Below is a small trained network, with its code and all its weights. Each question gives an input and a class and asks what happens when units are switched off, that is, made to give their printed mean instead of their output.

import numpy as np


def w(rows, s, z=0):
    codes = np.array(rows[::2]) - 128.0
    scale = np.full(codes.shape[1], s)
    scale[-1] = z or s
    return codes * scale


def norm(h):
    return h / np.sqrt((h * h).mean(-1, keepdims=True) + 1e-5)


def f(y):
    return y / 2 * (1 + np.tanh(0.7978845608 * (y + 0.044715 * y**3)))


def log_softmax(a):
    a = a - a.max(-1, keepdims=True)
    return a - np.log(np.exp(a).sum(-1, keepdims=True))


def net(x, mask):
    res = np.array(x, float).reshape(1, 6) / 4 @ E
    u = 0
    for l in range(4):
        y = f(norm(res) @ A[l][:, :-1].T + A[l][:, -1])
        res = res + np.where(mask[u : u + 4], y, B[l][:, -1]) @ B[l][:, :-1]
        u += 4
    return log_softmax(norm(res)[-1] @ U[:, :-1].T + U[:, -1])


A, B = {}, {}
E = w([
[244,139,180,81,94],'x0',
[142,123,104,142,136],'x1',
[139,134,102,134,128],'x2',
[128,126,123,125,124],'x3',
[118,103,140,249,33],'x4',
[136,117,108,127,123],'x5',
],0.016)
A[0] = w([
[94,140,91,40,201,79],'0.n0',
[163,98,171,185,70,3],'0.n1',
[252,136,179,104,92,209],'0.n2',
[163,111,132,62,209,216],'0.n3',
],0.024,0.0042)
B[0] = w([
[172,121,134,230,228,221],'0.n0',
[160,213,75,238,152,208],'0.n1',
[223,106,168,120,115,249],'0.n2',
[61,168,108,6,43,222],'0.n3',
],0.023,0.019)
A[1] = w([
[5,183,61,154,121,194],'1.n0',
[127,85,143,218,57,251],'1.n1',
[145,125,91,94,21,58],'1.n2',
[160,64,106,121,244,59],'1.n3',
],0.023,0.0025)
B[1] = w([
[76,6,177,130,142,249],'1.n0',
[195,120,117,222,61,238],'1.n1',
[86,104,74,99,212,161],'1.n2',
[107,219,196,109,203,186],'1.n3',
],0.021,0.014)
A[2] = w([
[161,57,118,5,95,9],'2.n0',
[80,117,101,187,91,10],'2.n1',
[180,154,190,191,133,109],'2.n2',
[123,216,76,49,76,94],'2.n3',
],0.023,0.0012)
B[2] = w([
[97,189,133,33,211,213],'2.n0',
[114,116,192,6,85,191],'2.n1',
[67,150,93,231,151,254],'2.n2',
[249,90,148,33,92,174],'2.n3',
],0.019,0.014)
A[3] = w([
[30,81,58,158,42,41],'3.n0',
[3,126,124,137,205,40],'3.n1',
[65,151,119,205,180,5],'3.n2',
[120,176,62,143,114,115],'3.n3',
],0.028,0.0022)
B[3] = w([
[95,23,234,55,128,208],'3.n0',
[84,204,36,219,91,231],'3.n1',
[92,95,84,2,113,253],'3.n2',
[207,161,194,125,184,150],'3.n3',
],0.024,0.016)
U = w([
[47,192,67,134,168,166],'0',
[98,52,190,137,104,192],'1',
[188,179,137,6,173,4],'2',
[220,164,141,223,117,149],'3',
],0.019,0.0019)

Each question gives the input, the list of numbers given to net, and the class t.
The units are the neurons (one row each of A and B). Each row of codes is followed by its name. A weight is (code - 128) times the scale printed after its matrix; where a second scale follows, it is the last column's (A, B and U).
mask holds one flag per neuron, layer by layer. A switched-off neuron (its flag False) gives its mean, the last column of its row in B, instead of its output. The means were averaged over made-up inputs and are rounded, as every weight is.
A unit's drop is (log p(t) with every unit on - log p(t) with that unit switched off) / (log p(t) with every unit on - log p(t) with every unit switched off).
unit that matters most: the unit with the biggest drop
top k neurons: the k neurons with the biggest drops, biggest first
top k neurons in layer l: the k neurons of layer l with the biggest drops, biggest first
drop of u: that unit's drop, to one decimal
input [-6,2,-3,-1,2,3], class 1: unit that matters most -> 0.n0
input [0,-4,7,-5,-4,2], class 0: top 2 neurons -> [0.n2; 0.n0]
input [-7,5,-8,-2,4,0], class 1: top 3 neurons -> [0.n0; 0.n2; 0.n3]
input [-6,7,-4,-3,4,2], class 1: top 2 neurons -> [0.n0; 0.n2]
input [-3,5,1,-1,-6,5], class 0: top 2 neurons -> [3.n1; 0.n2]
input [-7,2,3,-2,2,-2], class 1: top 2 neurons in layer 0 -> [0.n0; 0.n3]
input [7,3,7,8,1,0], class 3: top 2 neurons -> [0.n3; 3.n2]
input [-6,8,2,-3,1,6], class 1: top 3 neurons -> [0.n2; 0.n0; 0.n3]
input [-5,7,0,6,5,1], class 1: top 2 neurons -> [0.n2; 0.n0]
input [-7,-3,2,0,3,-2], class 1: top 3 neurons in layer 0 -> [0.n0; 0.n3; 0.n2]
input [-3,-3,-5,1,2,4], class 1: top 3 neurons -> [0.n0; 0.n3; 0.n2]
input [-5,-8,-2,5,2,2], class 1: top 2 neurons -> [0.n0; 0.n3]
input [-2,-6,1,-2,-6,2], class 0: drop of 0.n2 -> 0.1
input [0,6,-5,5,-6,4], class 0: drop of 3.n2 -> 0.0
input [-2,3,1,8,-3,-1], class 0: drop of 3.n1 -> 0.1
input [-8,2,8,-4,8,0], class 1: unit that matters most -> 0.n2
input [-5,-1,-1,4,2,-8], class 1: top 2 neurons -> [0.n0; 0.n3]
